Below are the code and all the weights of a small trained network. Each question names an input and a class and asks about switching units off, where a switched-off unit gives its printed mean instead of its output.

import numpy as np


def w(rows, s, z=0):
    codes = np.array(rows[::2]) - 128.0
    scale = np.full(codes.shape[1], s)
    scale[-1] = z or s
    return codes * scale


def f(y):
    return y / 2 * (1 + np.tanh(0.7978845608 * (y + 0.044715 * y**3)))


def log_softmax(a):
    a = a - a.max(-1, keepdims=True)
    return a - np.log(np.exp(a).sum(-1, keepdims=True))


def net(x, mask):
    res = np.array(x, float).reshape(1, 4) / 4 @ E
    y = f(res @ A[0][:, :-1].T + A[0][:, -1])
    res = res + np.where(mask, y, B[0][:, -1]) @ B[0][:, :-1]
    return log_softmax(res[-1] @ U[:, :-1].T + U[:, -1])


A, B = {}, {}
E = w([
[102,203,91,78,147,186,171,100,72],'x0',
[200,110,165,142,144,182,52,99,104],'x1',
[82,94,192,126,122,194,182,201,81],'x2',
[159,107,99,11,142,135,93,181,167],'x3',
],0.013)
A[0] = w([
[137,128,135,196,121,113,134,62,47,70],'n1',
[181,174,92,100,172,87,116,74,150,45],'n2',
[108,252,76,107,173,185,136,152,95,24],'n3',
[25,190,72,100,75,59,166,197,148,27],'n4',
[188,65,126,43,129,105,114,156,172,144],'n5',
[78,96,223,90,128,221,188,186,55,29],'n6',
[138,159,103,101,149,187,152,87,83,29],'n7',
[125,254,123,69,163,215,166,103,86,44],'n8',
[163,97,122,109,109,231,64,79,136,18],'n9',
[224,165,190,135,175,216,32,121,56,5],'n10',
[178,140,109,18,192,156,162,155,184,66],'n11',
[202,168,50,102,171,102,149,48,165,76],'n12',
[146,145,104,21,179,148,97,182,134,68],'n13',
[151,153,90,95,132,100,127,53,132,37],'n14',
[121,184,105,159,117,70,77,53,157,119],'n15',
[136,196,167,237,103,132,194,71,97,53],'n16',
[156,43,171,173,113,89,128,206,173,13],'n17',
],0.0099,0.0034)
B[0] = w([
[88,180,156,132,171,110,150,139,92,194],'n1',
[146,96,139,121,79,205,150,144,116,205],'n2',
[165,178,153,170,100,90,75,116,187,204],'n3',
[115,54,32,83,125,31,97,2,66,222],'n4',
[56,207,184,157,143,123,130,123,127,232],'n5',
[165,89,93,39,66,207,151,226,111,247],'n6',
[147,134,115,166,101,99,112,120,191,175],'n7',
[185,177,181,208,34,79,85,85,206,229],'n8',
[110,120,76,103,138,88,121,55,104,193],'n9',
[107,50,42,103,138,33,116,73,63,245],'n10',
[83,146,161,188,211,133,137,157,70,224],'n11',
[133,97,123,77,89,204,141,189,139,228],'n12',
[49,196,179,145,186,143,168,149,121,225],'n13',
[138,87,106,75,122,165,122,186,128,181],'n14',
[139,130,116,110,102,212,178,198,139,226],'n15',
[74,167,220,115,216,135,176,148,92,224],'n16',
[173,123,148,182,73,74,66,164,199,213],'n17',
],0.0094,0.012)
U = w([
[45,219,192,148,196,146,167,167,124,234],'0',
[163,121,113,61,67,215,159,217,148,60],'1',
[195,176,166,214,76,85,89,142,246,208],'2',
[103,98,51,92,135,68,131,71,96,6],'3',
],0.011,0.002)

Each question gives the input, the list of numbers given to net, and the class t.
The units are the neurons (one row each of A and B). Each row of codes is followed by its name. A weight is (code - 128) times the scale printed after its matrix; where a second scale follows, it is the last column's (A, B and U).
mask holds one flag per neuron, in row order. A switched-off neuron (its flag False) gives its mean, the last column of its row in B, instead of its output. The means were averaged over made-up inputs and are rounded, as every weight is.
A unit's drop is (log p(t) with every unit on - log p(t) with that unit switched off) / (log p(t) with every unit on - log p(t) with every unit switched off).
The circuit of an input: a set's keep is (log p(t) with only the set's units on - log p(t) with every unit switched off) / (log p(t) with every unit on - log p(t) with every unit switched off). Starting from the 12 units with the biggest drops (on a tie, the unit counted first), units are removed one at a time, each time the one whose removal leaves the highest keep (on an exact tie, the one counted first), for as long as the keep stays at least 0.8.
units of the circuit, in order: the units of the circuit, biggest drop first
unit that matters most: the unit with the biggest drop
k most important neurons: the k neurons with the biggest drops, biggest first
drop of u: that unit's drop, to one decimal
input [4,-8,-3,-7], class 3: units of the circuit, in order => n4
input [5,-4,-4,3], class 2: 3 most important neurons => n8, n3, n6
input [2,-4,-6,6], class 0: 4 most important neurons => n11, n13, n6, n5
input [6,-3,-6,-5], class 1: 3 most important neurons => n12, n15, n14
input [8,-1,-3,-7], class 2: 3 most important neurons => n8, n3, n7
input [-4,-5,2,-4], class 3: 2 most important neurons => n4, n8
input [-7,6,3,5], class 2: 3 most important neurons => n17, n4, n5
input [6,2,-2,4], class 2: 2 most important neurons => n8, n3
input [-6,-8,7,8], class 0: 3 most important neurons => n5, n13, n10
input [-6,-7,5,-5], class 3: 2 most important neurons => n4, n8
input [-7,-1,6,3], class 2: 3 most important neurons => n17, n12, n15
input [7,7,-1,-1], class 2: 2 most important neurons => n8, n3
input [-4,-3,-7,8], class 0: drop of n11 => 0.2
input [3,3,-7,-8], class 0: unit that matters most => n16
input [0,-7,-2,-4], class 3: drop of n16 => 0.0
input [2,-6,0,2], class 3: drop of n4 => 0.6
